Below are the code and all the weights of a small trained network. Each question names an input and a target symbol and asks about switching units off, where a switched-off unit gives its printed mean instead of its output.

import numpy as np


def w(rows, s, z=0):
    codes = np.array(rows[::2]) - 128.0
    scale = np.full(codes.shape[1], s)
    scale[-1] = z or s
    return codes * scale


def f(y):
    return np.maximum(y, 0)


def softmax(a):
    e = np.exp(a - a.max(-1, keepdims=True))
    return e / e.sum(-1, keepdims=True)


def log_softmax(a):
    a = a - a.max(-1, keepdims=True)
    return a - np.log(np.exp(a).sum(-1, keepdims=True))


def net(x, mask):
    ids = ['ΔΦαεηξσψ'.index(c) for c in x.split()]
    T = len(ids)
    res = E[ids] + P[:T]
    r = res
    for j in range(3):
        rows = slice(3 * j, 3 * j + 3)
        q, k, v = (r @ M[0][rows].T for M in (Q, K, V))
        z = softmax(np.where(np.tri(T) > 0, q @ k.T / 3**0.5, -1e9)) @ v
        o = O[0][rows]
        res = res + np.where(mask[j], z, o[:, -1]) @ o[:, :-1]
    y = f(res @ A[0][:, :-1].T + A[0][:, -1])
    res = res + np.where(mask[3:7], y, B[0][:, -1]) @ B[0][:, :-1]
    return log_softmax(res[-1] @ U[:, :-1].T + U[:, -1])


Q, K, V, O, A, B = {}, {}, {}, {}, {}, {}
E = w([
[115,150,89],'Δ',
[126,120,94],'Φ',
[151,116,73],'α',
[172,71,168],'ε',
[250,127,159],'η',
[89,173,148],'ξ',
[179,173,123],'σ',
[126,33,122],'ψ',
],0.026)
P = w([
[115,73,2],'0',
[116,109,61],'1',
[133,93,77],'2',
[134,94,86],'3',
[137,84,95],'4',
[150,77,95],'5',
[127,87,97],'6',
[148,77,99],'7',
],0.0056)
Q[0] = w([
[78,85,146],'h0',
[136,180,72],'h0',
[206,58,33],'h0',
[9,174,50],'h1',
[128,168,137],'h1',
[127,89,202],'h1',
[90,123,134],'h2',
[94,160,95],'h2',
[135,183,181],'h2',
],0.015)
K[0] = w([
[165,55,167],'h0',
[108,170,65],'h0',
[248,153,129],'h0',
[193,101,172],'h1',
[93,148,163],'h1',
[129,104,82],'h1',
[70,194,121],'h2',
[125,106,143],'h2',
[121,243,167],'h2',
],0.015)
V[0] = w([
[87,161,56],'h0',
[84,46,35],'h0',
[153,209,110],'h0',
[161,95,166],'h1',
[224,191,150],'h1',
[133,52,178],'h1',
[119,115,1],'h2',
[30,131,214],'h2',
[53,34,237],'h2',
],0.012)
O[0] = w([
[94,98,134,133],'h0',
[145,87,183,193],'h0',
[67,129,133,136],'h0',
[187,129,118,122],'h1',
[167,164,53,112],'h1',
[173,108,166,122],'h1',
[81,95,110,255],'h2',
[88,140,167,9],'h2',
[163,144,254,139],'h2',
],0.015,0.0086)
A[0] = w([
[208,145,92,157],'n0',
[172,140,139,146],'n1',
[236,1,180,149],'n2',
[110,33,155,246],'n3',
],0.013,0.0011)
B[0] = w([
[104,154,231,170],'n0',
[92,80,125,147],'n1',
[75,180,57,253],'n2',
[222,81,254,208],'n3',
],0.0093,0.035)
U = w([
[80,101,136,157],'Δ',
[189,97,133,51],'Φ',
[244,100,91,79],'α',
[104,179,147,158],'ε',
[209,201,95,35],'η',
[33,159,160,10],'ξ',
[97,156,96,252],'σ',
[143,139,196,154],'ψ',
],0.011,0.0047)

Each question gives the input, a string of symbols that net reads in full, and the target symbol t.
The units are the heads (3 rows each of Q, K, V and O) and the neurons (one row each of A and B). Each row of codes is followed by its name. A weight is (code - 128) times the scale printed after its matrix; where a second scale follows, it is the last column's (O, A, B and U).
mask holds one flag per unit, heads first, then neurons. A switched-off unit (its flag False) gives its mean, the last column of its rows in O or B, instead of its output. The means were averaged over made-up inputs and are rounded, as every weight is.
A unit's drop is (log p(t) with every unit on - log p(t) with that unit switched off) / (log p(t) with every unit on - log p(t) with every unit switched off).
The circuit of an input: a set's keep is (log p(t) with only the set's units on - log p(t) with every unit switched off) / (log p(t) with every unit on - log p(t) with every unit switched off). Starting from all 7 units, units are removed one at a time, each time the one whose removal leaves the highest keep (on an exact tie, the one counted first), for as long as the keep stays at least 0.8.
circuit, biggest first: the units of the circuit, biggest drop first
most important unit: the unit with the biggest drop
top k neurons: the k neurons with the biggest drops, biggest first
heads that matter: for each layer, one digit per head in row order, 1 if its drop is at least 0.15 and else 0, layers parted by /
drop when u is switched off: that unit's drop, to one decimal
input σ σ Δ η ε, target σ: heads that matter	110
input ψ Δ ψ ξ, target ψ: most important unit	h1
input σ α ξ α, target σ: circuit, biggest first	n3, h2
input ε ψ η, target ε: heads that matter	010
input ε ε σ, target η: heads that matter	111
input ξ ξ α ξ α Φ, target Φ: circuit, biggest first	n2, h0, n3, h2
input ψ ξ Δ σ ψ η Δ, target η: heads that matter	010
input ξ ψ ξ η ξ, target η: top 2 neurons	n3, n2
input σ Φ η, target η: top 3 neurons	n3, n0, n2
input α α α ε, target α: top 2 neurons	n2, n1
input σ Δ α α η α, target η: top 2 neurons	n2, n1
input Δ Φ Δ, target Δ: drop when h2 is switched off	0.9
input σ ψ Δ σ Δ ψ ψ, target ψ: drop when n3 is switched off	0.8
input Δ Φ α, target α: drop when h0 is switched off	0.2
input Δ Φ Δ ψ Φ ξ, target ψ: circuit, biggest first	n2
input α ψ Φ Δ η, target η: top 2 neurons	n3, n2
